Below is a small trained network, with its code and all its weights. Each question gives an input and a target symbol and asks what happens when units are switched off, that is, made to give their printed mean instead of their output.

import numpy as np


def w(rows, s, z=0):
    codes = np.array(rows[::2]) - 128.0
    scale = np.full(codes.shape[1], s)
    scale[-1] = z or s
    return codes * scale


def f(y):
    return y / 2 * (1 + np.tanh(0.7978845608 * (y + 0.044715 * y**3)))


def softmax(a):
    e = np.exp(a - a.max(-1, keepdims=True))
    return e / e.sum(-1, keepdims=True)


def log_softmax(a):
    a = a - a.max(-1, keepdims=True)
    return a - np.log(np.exp(a).sum(-1, keepdims=True))


def net(x, mask):
    ids = ['αβγζθμξστω'.index(c) for c in x.split()]
    T = len(ids)
    res = E[ids] + P[:T]
    r = res
    for j in range(3):
        rows = slice(3 * j, 3 * j + 3)
        q, k, v = (r @ M[0][rows].T for M in (Q, K, V))
        z = softmax(np.where(np.tri(T) > 0, q @ k.T / 3**0.5, -1e9)) @ v
        o = O[0][rows]
        res = res + np.where(mask[j], z, o[:, -1]) @ o[:, :-1]
    y = f(res @ A[0][:, :-1].T + A[0][:, -1])
    res = res + np.where(mask[3:7], y, B[0][:, -1]) @ B[0][:, :-1]
    return log_softmax(res[-1] @ U[:, :-1].T + U[:, -1])


Q, K, V, O, A, B = {}, {}, {}, {}, {}, {}
E = w([
[137,43,129,79,157],'α',
[89,130,164,152,169],'β',
[130,129,148,88,72],'γ',
[145,89,12,163,125],'ζ',
[32,111,41,148,100],'θ',
[188,103,160,116,84],'μ',
[72,129,135,116,125],'ξ',
[163,100,137,165,144],'σ',
[181,7,17,103,143],'τ',
[116,132,194,109,120],'ω',
],0.012)
P = w([
[119,4,128,99,103],'0',
[130,156,113,144,166],'1',
[145,154,78,31,121],'2',
[91,114,163,173,108],'3',
[121,165,134,164,141],'4',
[153,152,78,38,114],'5',
[68,130,157,162,90],'6',
[108,171,138,175,127],'7',
[143,151,79,32,109],'8',
],0.017)
Q[0] = w([
[148,33,183,142,163],'head 1',
[21,14,81,60,109],'head 1',
[177,12,97,32,42],'head 1',
[117,147,78,164,144],'head 2',
[120,91,180,249,207],'head 2',
[103,3,144,99,52],'head 2',
[132,234,116,62,128],'head 3',
[139,123,160,176,155],'head 3',
[144,111,104,100,111],'head 3',
],0.017)
K[0] = w([
[142,120,98,139,195],'head 1',
[45,38,112,121,157],'head 1',
[134,3,131,45,184],'head 1',
[124,187,116,171,90],'head 2',
[162,248,134,135,117],'head 2',
[191,77,80,114,175],'head 2',
[116,113,140,57,143],'head 3',
[131,158,116,146,134],'head 3',
[150,106,151,130,125],'head 3',
],0.024)
V[0] = w([
[202,160,149,152,96],'head 1',
[71,195,64,18,110],'head 1',
[92,127,100,184,226],'head 1',
[174,122,159,189,112],'head 2',
[135,109,7,183,47],'head 2',
[10,127,141,137,70],'head 2',
[152,109,109,160,194],'head 3',
[119,190,131,144,113],'head 3',
[100,97,148,156,146],'head 3',
],0.016)
O[0] = w([
[227,131,153,147,143,25],'head 1',
[87,94,149,89,251,60],'head 1',
[143,59,55,74,89,110],'head 1',
[189,149,124,125,90,84],'head 2',
[178,44,26,209,171,253],'head 2',
[126,64,123,43,185,145],'head 2',
[53,144,132,114,105,145],'head 3',
[155,91,61,111,85,22],'head 3',
[139,153,185,110,106,158],'head 3',
],0.013,0.011)
A[0] = w([
[120,1,175,175,141,19],'neuron 1',
[132,27,181,238,117,79],'neuron 2',
[95,12,177,55,25,6],'neuron 3',
[127,26,153,102,65,77],'neuron 4',
],0.0093,0.0022)
B[0] = w([
[250,119,190,123,19,220],'neuron 1',
[21,189,122,75,187,254],'neuron 2',
[122,166,48,161,134,171],'neuron 3',
[34,172,216,135,169,160],'neuron 4',
],0.013,0.016)
U = w([
[42,62,216,128,52,188],'α',
[115,162,75,3,72,2],'β',
[147,108,159,128,199,181],'γ',
[157,106,55,111,127,199],'ζ',
[92,19,149,97,87,116],'θ',
[165,154,145,152,123,142],'μ',
[85,97,104,7,166,69],'ξ',
[139,122,129,117,36,102],'σ',
[57,67,137,189,123,100],'τ',
[137,153,140,23,95,115],'ω',
],0.0074,0.0063)

Each question gives the input, a string of symbols that net reads in full, and the target symbol t.
The units are the heads (3 rows each of Q, K, V and O) and the neurons (one row each of A and B). Each row of codes is followed by its name. A weight is (code - 128) times the scale printed after its matrix; where a second scale follows, it is the last column's (O, A, B and U).
mask holds one flag per unit, heads first, then neurons. A switched-off unit (its flag False) gives its mean, the last column of its rows in O or B, instead of its output. The means were averaged over made-up inputs and are rounded, as every weight is.
A unit's drop is (log p(t) with every unit on - log p(t) with that unit switched off) / (log p(t) with every unit on - log p(t) with every unit switched off).
The circuit of an input: a set's keep is (log p(t) with only the set's units on - log p(t) with every unit switched off) / (log p(t) with every unit on - log p(t) with every unit switched off). Starting from all 7 units, units are removed one at a time, each time the one whose removal leaves the highest keep (on an exact tie, the one counted first), for as long as the keep stays at least 0.8.
circuit, biggest first: the units of the circuit, biggest drop first
unit that matters most: the unit with the biggest drop
top k neurons: the k neurons with the biggest drops, biggest first
which heads matter: for each layer, one digit per head in row order, 1 if its drop is at least 0.15 and else 0, layers parted by /
drop of u: that unit's drop, to one decimal
input ξ ζ γ ξ ζ μ θ ζ θ, target ξ: unit that matters most => head 2
input ζ ζ σ σ ζ ξ ξ τ θ, target ζ: which heads matter => 010
input α μ ω, target α: top 2 neurons => [neuron 2; neuron 3]
input τ ζ ζ μ μ ω β ζ τ, target τ: circuit, biggest first => [head 3; head 2]
input ξ ξ ξ α θ, target θ: circuit, biggest first => [neuron 1; head 1; head 2]
input γ ξ σ ξ ξ γ, target γ: circuit, biggest first => [head 1; head 3]
input β ξ ω, target β: which heads matter => 110
input θ ζ ζ, target θ: circuit, biggest first => [head 2; neuron 1; neuron 2; head 1]
input β ζ α ζ ζ τ σ γ, target γ: which heads matter => 100
input ζ τ τ γ β, target β: which heads matter => 110
input ξ θ γ ξ σ ω τ σ β, target ξ: which heads matter => 110
input α ζ ζ θ ζ, target θ: top 2 neurons => [neuron 1; neuron 4]
input ζ ω θ ζ ξ β σ α α, target ζ: which heads matter => 011
input μ ζ θ, target μ: unit that matters most => head 1
input τ β τ β γ ξ, target τ: circuit, biggest first => [head 2; head 3]
input ζ α σ, target ζ: top 2 neurons => [neuron 4; neuron 1]
input θ ξ β ω σ, target σ: top 2 neurons => [neuron 2; neuron 3]
input β τ ζ τ γ σ, target β: circuit, biggest first => [head 2; head 1]
input ζ ξ σ ζ σ τ, target ζ: top 2 neurons => [neuron 1; neuron 4]
input ω γ α ζ ζ ζ, target ω: circuit, biggest first => [head 2]
input γ μ α, target γ: top 2 neurons => [neuron 2; neuron 1]
input α ζ α ξ ξ ξ, target α: which heads matter => 111
input σ σ ω α α α σ ζ, target ζ: drop of head 2 => 0.2
input σ θ τ σ β ζ ζ ζ τ, target σ: drop of neuron 2 => 0.5
input ω θ ζ ζ ξ ζ τ θ, target θ: drop of neuron 2 => 0.3
input ξ γ μ, target ξ: drop of neuron 4 => 0.0
input γ α μ ξ ζ γ γ ω τ, target γ: unit that matters most => head 1
